In the rows, zero is written as 100.
Facts:
detak Λ klipo; detak Λ vedru; diskol Λ skodam; drastupon Λ pevan; dratrek Λ pogrek; dratrek Λ flebose
druzi Λ kletak; druzi Λ vedru; dural Λ fufal; faflor Λ klipo; fatrefom Λ tribrem; flidu Λ pevan
flidu Λ pogrek; fufal Λ drastupon; fufal Λ vedru; fufal Λ skodam; geru Λ klipo; geru Λ stodrum
geru Λ trasenu; geru Λ pogrek; gestil Λ pogrek; grolin Λ vedru; grolin Λ sotru; gruflin Λ tonestam
gruflin Λ tribrem; grunim Λ pevan; grunim Λ nidasi; grunim Λ fatrefom; kasa Λ tribrem; kasa Λ fibuk
klarus Λ pevan; klarus Λ stodrum; klebradek Λ skodam; klebrus Λ lupomul; klipo Λ vedru; klorotrus Λ pevan
kufli Λ tonestam; laskiplo Λ klipo; lonal Λ vedru; lupomul Λ nidasi; lupomul Λ vedru; mosaklon Λ tribrem
naze Λ kufli; naze Λ vedru; nidasi Λ noven; nidrem Λ noven; nopu Λ klarus; pevan Λ vedru
pogrek Λ voder; pogri Λ skodam; pone Λ mosaklon; redris Λ klebradek; redris Λ vedru; renak Λ tonestam
rerir Λ nidrem; sadru Λ studrun; sastates Λ bruskam; sastates Λ nidasi; sastates Λ plesim; sastates Λ vedru
sitre Λ skipatrir; skodam Λ vedru; skomubre Λ pevan; sotru Λ voder; sotru Λ radren; sotru Λ riflagu
stubri Λ toli; stubri Λ klipo; studrun Λ fatrefom; studrun Λ grabom; telal Λ kletak; telal Λ sastates
toli Λ tribrem; toli Λ pevan; toli Λ vedru; toli Λ skodam; tonestam Λ vedru; trasenu Λ klebradek
tribrem Λ klipo; tridraples Λ klipo; tridraples Λ nidasi; tridraples Λ vedru; vastus Λ voder; vezena Λ tridraples
vifi Λ drastupon; vifi Λ vedru; vikar Λ grunim; zatil Λ reklim; zatil Λ briti; bafovom Σ a
bedi Σ b; bifa Σ a; bitrar Σ a; bitul Σ a; bobebri Σ b; breklok Σ b
briti Σ a; brobon Σ a; bruskam Σ a; detak Σ a; didugra Σ a; diskol Σ a
drastupon Σ a; dratrek Σ a; drenes Σ a; druvo Σ b; druzi Σ a; dural Σ b
faflor Σ b; fani Σ a; fatrefom Σ a; fibuk Σ a; fikle Σ a; flaras Σ a
flebose Σ a; flidu Σ b; flunum Σ b; fode Σ a; fota Σ a; foteskam Σ a
fufal Σ a; gatabom Σ a; geru Σ a; gestil Σ b; gobis Σ b; grabom Σ a
graklo Σ b; grile Σ b; grobri Σ b; grolin Σ a; gruflin Σ b; grugam Σ a
grunim Σ b; gukes Σ a; kasa Σ a; kastuk Σ a; klakazus Σ a; klamom Σ a
klaplun Σ b; klarum Σ b; klarus Σ a; klavaskar Σ b; klebradek Σ a; klebrus Σ a
klese Σ a; kletak Σ b; kligelim Σ b; klikivo Σ a; klipo Σ b; klogrer Σ b
klorotrus Σ a; kudrar Σ b; kufli Σ b; laskiplo Σ a; lazur Σ a; litram Σ a
lonal Σ a; lupomul Σ b; moker Σ a; mosaklon Σ a; mugi Σ a; naze Σ a
nibruplos Σ a; nidasi Σ b; nidrem Σ a; nitris Σ a; nopu Σ b; noven Σ b
nuklin Σ a; pevan Σ a; pidri Σ b; pifar Σ a; plegru Σ b; plesim Σ b
pogrek Σ b; pogri Σ b; pone Σ b; putro Σ b; rador Σ a; radren Σ a
redris Σ a; reklim Σ b; renak Σ b; rerir Σ a; riflagu Σ b; sadru Σ b
sastates Σ a; sitre Σ b; skagim Σ a; skeflik Σ a; skipatrir Σ b; skodam Σ a
skomubre Σ b; skopanek Σ a; sote Σ b; sotru Σ a; stodrum Σ b; stubri Σ a
studrun Σ a; telal Σ a; tipaman Σ a; toli Σ a; tonestam Σ a; trafas Σ a
trasenu Σ a; tratal Σ b; trepli Σ b; treplis Σ b; tretran Σ a; trevos Σ b
tribrem Σ b; tridraples Σ a; trigil Σ a; tuflese Σ a; vapar Σ a; vastus Σ a
vedru Σ a; vezena Σ a; vifi Σ a; vikar Σ b; viklom Σ b; voder Σ a
zaflar Σ a; zatil Σ a; zatron Σ b; zavir Σ a; zilim Σ b; zunagam Σ a
bedi δ lonal; bifa δ grile; bitrar δ zavir; bitul δ trasenu; brobon δ pogrek; bruskam δ grolin
didugra δ fibuk; dratrek δ klese; drenes δ vikar; druvo δ gestil; druzi δ pevan; dural δ grobri
fani δ zaflar; fibuk δ kastuk; fikle δ sastates; flaras δ moker; flebose δ fota; flunum δ bifa
fufal δ skeflik; gatabom δ lazur; geru δ gruflin; gestil δ tonestam; gobis δ klebrus; grabom δ klogrer
graklo δ noven; grile δ pone; grobri δ klakazus; grolin δ zatron; gruflin δ grugam; gukes δ pogri
kasa δ klaplun; kastuk δ putro; klamom δ flebose; klaplun δ skagim; klarum δ nidasi; klavaskar δ pidri
klebradek δ studrun; klese δ sotru; kletak δ klavaskar; kligelim δ grabom; klogrer δ drenes; laskiplo δ vastus
lazur δ flunum; litram δ druzi; moker δ tuflese; mugi δ vezena; naze δ fani; nibruplos δ flidu
nidrem δ bitrar; nitris δ nidrem; nopu δ sadru; noven δ briti; nuklin δ trafas; pevan δ druvo
pifar δ mugi; plegru δ klarum; plesim δ sitre; pogri δ nitris; putro δ sote; radren δ nibruplos
renak δ kligelim; rerir δ bedi; riflagu δ voder; sadru δ skopanek; sastates δ tridraples; skagim δ tretran
skeflik δ rerir; skomubre δ toli; skopanek δ zunagam; sote δ klamom; sotru δ plesim; stodrum δ skodam
studrun δ vifi; toli δ trepli; tonestam δ foteskam; trafas δ trevos; trepli δ kasa; treplis δ vapar
tretran δ kudrar; trevos δ radren; tridraples δ gukes; trigil δ treplis; tuflese δ stubri; vapar δ tratal
vastus δ nopu; vezena δ skipatrir; vifi δ didugra; vikar δ bitul; viklom δ bafovom; zatron δ grunim
zavir δ diskol; zunagam δ brobon

Known rows:
stubri: 104  104  87  105  89  108  107  108  103  102  100  104  98  102  101  108  92  114  103  96  96  108  97  102  104  97  102  102  102  103  98  102  107
zavir: 100  101  91  103  93  104  106  104  100  101  102  100  95  93  97  95  94  104  103  97  104  98  96  100  102  101  102  97  103  101  100  100  107
graklo: 100  103  93  105  104  99  98  99  104  103  96  102  98  99  101  98  107  101  102  100  98  94  99  104  111  101  102  94  95  100  112  105  95
grabom: 100  106  111  118  86  97  99  106  81  126  113  80  89  88  94  87  94  88  121  80  104  75  82  113  100  107  92  105  97  94  106  103  98
moker: 101  99  91  104  91  105  107  106  99  102  101  99  95  96  100  97  96  100  102  101  103  99  95  100  105  99  102  98  101  100  100  99  106
tretran: 103  99  91  104  91  104  107  107  98  103  101  99  95  96  101  96  95  102  103  100  102  98  96  98  102  98  102  98  101  99  102  99  106
zatil: 116  105  138  110  106  123  144  99  120  55  96  83  99  128  112  75  81  115  135  107  100  130  125  143  98  115  93  101  115  94  105  90  86
faflor: 106  106  87  108  102  101  98  101  105  102  95  107  101  108  101  109  103  113  100  96  93  102  104  104  112  99  103  97  97  102  105  110  97
tratal: 106  102  93  107  102  101  95  100  97  105  93  99  101  100  101  90  106  110  103  103  90  98  107  97  100  100  109  95  98  97  110  111  100
trasenu: 101  99  90  104  90  105  106  104  98  101  101  100  96  97  100  97  95  109  102  103  101  105  96  98  99  96  99  96  102  100  100  98  107
putro: 103  101  93  108  101  99  95  96  100  102  97  100  100  101  98  98  106  104  101  102  98  97  102  102  110  101  104  93  96  99  107  108  97
klese: 103  99  91  105  90  106  108  107  97  103  99  98  96  97  101  97  96  100  101  101  101  98  95  100  103  99  102  98  100  99  101  98  104
dratrek: 97  103  77  102  101  106  105  110  104  98  99  104  96  103  106  101  93  111  96  113  102  104  103  94  104  90  95  88  101  93  94  87  104
klavaskar: 112  98  91  106  102  96  96  95  94  101  95  100  100  108  95  102  106  108  101  97  103  92  107  97  103  102  102  92  100  100  108  108  97
telal: 106  100  87  102  90  107  111  109  102  97  99  106  97  99  101  103  94  105  99  95  100  101  98  99  107  101  107  103  103  102  99  104  107
kasa: 106  108  90  110  91  106  106  112  99  107  103  100  93  102  102  107  91  109  107  86  97  97  94  106  104  99  100  104  101  100  99  102  104
nitris: 101  101  90  103  94  104  107  105  100  101  102  100  95  92  98  94  94  103  103  97  104  98  96  100  102  100  101  96  103  100  100  101  107

Rows:
No name comes twice in this set of rows, the named rows included.
105  99  95  106  100  100  99  97  101  101  94  102  100  101  98  99  107  101  101  100  98  97  101  101  112  102  107  96  97  102  110  111  98 => lupomul
103  104  97  110  89  103  104  108  93  111  105  94  92  95  99  97  93  100  110  88  102  90  91  105  103  102  100  103  101  98  101  103  103 => fatrefom
102  104  82  104  108  99  94  97  107  99  97  106  101  109  101  104  103  120  97  108  97  106  109  98  107  92  96  85  99  99  102  101  98 => gestil
104  104  86  107  101  101  96  99  103  102  93  105  101  110  103  106  105  119  99  106  91  107  104  99  107  93  99  92  97  101  106  105  98 => flidu
100  89  92  100  107  93  94  95  95  105  100  94  96  100  109  77  113  95  99  124  103  87  105  90  102  91  92  79  93  91  116  93  95 => riflagu
104  106  85  108  104  102  96  101  106  102  94  107  101  108  102  108  103  115  99  101  93  104  105  102  110  97  103  95  96  100  103  107  97 => nopu
103  106  85  103  92  107  107  107  105  100  100  106  97  100  99  106  91  118  102  92  97  109  98  101  103  97  102  100  105  104  97  102  110 => diskol
94  94  87  99  97  100  100  98  95  101  106  93  96  90  102  77  96  102  99  123  108  99  102  90  97  91  92  80  101  91  98  86  107 => flebose
101  89  91  97  93  99  103  102  92  105  106  93  93  97  109  77  101  102  101  120  103  96  99  88  92  88  91  86  100  93  107  89  107 => voder
103  99  89  104  94  103  108  106  100  99  103  100  94  96  100  97  94  99  102  97  107  93  97  100  106  101  101  97  102  99  100  98  104 => litram
103  101  98  111  97  99  94  93  96  104  95  98  101  101  94  102  106  104  104  99  98  100  98  105  109  102  103  97  95  103  107  110  97 => grunim
106  104  85  108  103  103  100  104  107  100  95  107  100  110  106  111  104  110  99  98  94  99  105  104  116  98  105  98  95  100  106  108  95 => dural

Now the same things, written a new way:
Known rows:
lonal: 150  107  88  105  114  107  104  131  69  107  104  153  88  108  110  101  105  129  107  104  123  105  130  73  99  117  95  109  96  90  104  101  97  90  76  97  80  84  129  104  110
grile: 95  91  99  96  91  102  102  85  120  90  103  99  99  89  96  102  96  88  108  98  76  97  96  98  89  110  99  99  98  114  85  98  97  116  107  98  95  102  98  98  94
gobis: 95  84  108  96  91  97  101  84  127  91  90  98  106  96  99  107  102  92  105  96  83  90  93  96  99  102  97  99  87  108  84  94  91  107  108  92  97  100  96  102  93
bifa: 80  106  101  94  97  99  99  98  96  104  103  98  86  96  98  107  98  106  99  101  102  104  100  111  101  86  98  104  115  94  91  98  97  103  99  105  98  102  92  102  98
gukes: 82  107  102  95  97  96  99  99  99  104  97  98  92  102  98  108  103  108  98  101  104  104  97  111  105  86  99  100  115  92  88  92  92  103  100  103  98  103  94  103  100
bitul: 82  103  103  92  97  95  99  100  99  103  100  97  88  100  97  109  103  106  99  97  104  103  98  107  104  86  101  102  116  94  92  95  95  102  98  103  97  103  94  103  98
klebradek: 134  113  123  131  110  106  95  71  85  121  87  124  110  115  82  82  97  71  97  86  98  87  121  114  136  88  97  109  118  89  152  105  105  93  78  137  144  88  102  141  114
nibruplos: 79  103  102  92  95  96  99  101  99  104  97  97  87  100  97  109  101  105  100  97  104  104  99  108  102  86  103  105  115  93  93  95  98  102  99  103  97  104  92  104  98
klogrer: 95  89  102  96  93  101  102  84  123  91  98  99  102  93  98  105  98  89  109  96  78  96  96  98  91  107  101  98  95  110  85  98  96  113  108  96  96  103  97  97  93
pone: 117  95  106  111  101  112  96  92  106  93  106  96  114  93  92  87  96  71  106  101  86  97  96  103  88  115  103  92  93  115  113  109  106  101  108  96  102  105  98  92  105
gatabom: 80  107  100  94  90  97  100  96  95  106  96  98  86  93  101  110  97  110  96  101  102  99  99  109  100  83  94  108  108  95  91  98  99  103  99  105  104  101  91  104  94
klebrus: 98  95  101  104  114  99  97  110  94  100  107  94  101  109  98  96  108  105  94  102  115  101  104  99  113  89  111  94  107  89  113  101  94  83  93  97  98  101  102  102  107
voder: 75  100  74  109  120  99  99  104  105  99  119  77  86  112  96  96  96  108  104  100  97  121  103  103  109  71  112  106  114  105  104  95  116  108  104  107  102  105  100  122  92
studrun: 98  108  109  107  103  98  94  106  85  111  98  88  108  102  100  90  97  89  87  103  115  99  98  112  107  94  103  98  103  98  123  105  106  87  100  105  112  102  91  98  107
bobebri: 93  90  100  95  92  99  103  86  120  91  98  99  103  95  97  104  97  91  110  97  77  99  92  97  92  110  99  98  96  113  84  97  98  117  108  98  96  101  98  98  94
nidasi: 109  81  83  114  122  107  100  98  116  80  122  84  112  104  100  84  98  95  100  108  90  98  101  81  100  104  114  89  80  110  110  109  104  97  103  93  100  98  109  97  99
riflagu: 97  96  88  102  92  101  102  85  123  100  98  96  100  94  99  102  91  84  112  97  75  104  96  101  86  100  91  110  89  120  87  94  106  117  116  92  99  100  98  110  87

Rows:
No name comes twice in this set of rows, the named rows included.
138  87  131  116  80  134  72  125  59  78  87  86  139  81  103  85  91  66  113  104  132  86  76  114  64  123  106  97  58  124  98  125  118  67  138  50  105  126  81  75  125 => tribrem
107  102  105  116  116  106  96  97  89  102  108  95  103  114  89  85  101  88  98  96  106  102  109  106  121  87  112  99  117  92  129  107  107  89  91  114  114  101  102  117  111 => trasenu
165  109  93  113  109  117  100  119  71  106  103  153  89  102  106  99  107  127  102  105  128  93  130  78  99  107  87  109  92  82  107  105  88  78  74  88  82  83  129  107  114 => tonestam
104  127  92  80  111  70  116  118  111  149  104  87  114  97  111  86  106  93  52  116  107  104  101  103  101  119  86  78  95  82  146  102  94  79  85  103  85  82  109  50  91 => drastupon
175  93  116  117  124  112  101  106  76  115  97  179  90  112  96  93  105  98  104  97  123  83  150  73  126  110  107  114  109  85  133  105  85  80  59  114  96  76  124  121  120 => skodam
91  102  91  114  118  101  97  107  94  97  109  75  106  113  101  89  103  109  91  104  112  104  99  102  114  81  107  96  99  91  119  102  108  91  100  105  112  100  103  112  102 => nidrem
121  80  98  115  95  123  85  121  81  69  104  86  120  90  109  91  95  98  114  107  119  95  86  90  74  112  107  97  58  118  87  115  116  84  124  61  96  115  98  91  110 => faflor
126  94  104  114  101  109  97  91  105  93  100  103  118  100  97  88  99  78  106  97  87  92  101  95  97  116  100  97  84  112  113  107  104  99  106  98  111  99  105  103  105 => kufli
144  107  94  113  110  111  100  110  79  106  101  135  95  108  103  95  105  118  100  100  118  97  124  85  109  100  92  107  98  84  114  102  92  84  79  101  96  87  122  114  111 => redris
94  99  93  110  106  101  96  122  68  85  100  68  115  113  113  90  106  125  93  103  131  102  86  95  107  91  107  95  76  91  111  112  124  84  106  99  120  105  102  103  107 => geru
92  87  103  97  91  101  101  81  125  90  95  100  102  89  98  104  95  91  104  100  82  90  95  95  92  102  97  101  89  110  81  99  94  109  108  94  101  99  95  99  91 => plegru

The same things again, as new rows of numbers:
Known rows:
voder: 110  71  90  95  56  99  118  88  127  101  80  62  116  110  101  103  58  79  126  117  85  96  89  66  51  77  119  90  97
nibruplos: 117  86  109  93  78  103  95  91  115  99  88  61  116  90  110  98  63  95  147  130  80  111  97  87  60  97  85  95  87
nidrem: 116  77  103  86  87  97  119  96  118  85  110  78  108  94  114  115  64  85  156  137  91  117  90  76  66  107  76  109  96
brobon: 117  87  108  93  78  102  95  91  115  99  88  60  117  90  111  97  62  95  147  130  80  113  97  87  60  97  86  93  88
zaflar: 119  87  107  94  78  103  95  91  115  100  87  59  119  90  111  98  62  94  148  131  80  112  98  85  60  98  85  92  87
grolin: 89  90  90  71  90  93  106  83  129  104  100  66  109  108  76  76  81  71  173  118  96  80  108  68  56  96  88  106  108
klamom: 123  78  98  81  87  85  85  94  123  111  83  65  117  76  103  70  81  71  165  116  79  77  112  89  67  102  82  94  96
fatrefom: 104  71  88  90  92  104  94  119  125  96  91  60  122  109  96  112  74  108  161  127  76  110  88  71  66  80  86  103  91
fufal: 88  83  89  70  101  93  99  100  127  99  103  73  109  103  83  82  87  79  181  120  90  83  105  70  67  96  77  112  107
sotru: 93  93  96  76  76  90  107  71  125  109  87  63  109  105  82  70  77  66  156  113  92  72  111  72  51  91  102  98  109
grugam: 120  87  107  94  78  103  95  91  115  100  87  59  118  90  110  99  63  94  148  131  80  113  98  86  60  99  85  92  88
gestil: 97  88  108  100  78  94  108  73  114  104  90  58  120  106  61  97  51  78  145  106  84  111  85  70  43  96  111  105  82
nidasi: 110  74  87  79  96  84  112  108  113  92  98  96  112  78  87  98  74  63  172  98  69  92  85  61  85  126  89  108  114
pone: 97  92  92  81  110  89  89  102  108  110  86  66  127  92  61  87  83  91  183  100  66  91  96  68  70  108  85  106  105
sitre: 110  101  111  84  97  85  90  81  101  110  82  71  121  73  79  76  73  78  168  101  67  91  103  81  68  122  86  98  103
klipo: 97  70  81  82  99  83  104  120  116  100  85  85  121  92  74  99  82  81  171  90  60  83  85  56  80  99  99  109  114
zatron: 108  94  109  86  93  82  92  88  102  108  80  76  119  73  84  80  73  78  163  97  62  89  99  80  72  116  90  100  103

Rows:
No name comes twice in this set of rows, the named rows included.
105  77  95  102  67  95  118  86  115  103  81  64  123  105  72  106  51  77  134  100  75  106  77  61  51  92  123  96  92 => pogrek
111  50  73  91  75  100  116  133  131  85  92  82  115  105  115  125  69  90  145  119  72  103  75  58  78  80  102  101  103 => vedru
93  75  90  84  90  80  105  104  115  103  83  82  117  92  72  91  78  75  161  88  64  79  89  62  72  95  106  108  109 => stodrum

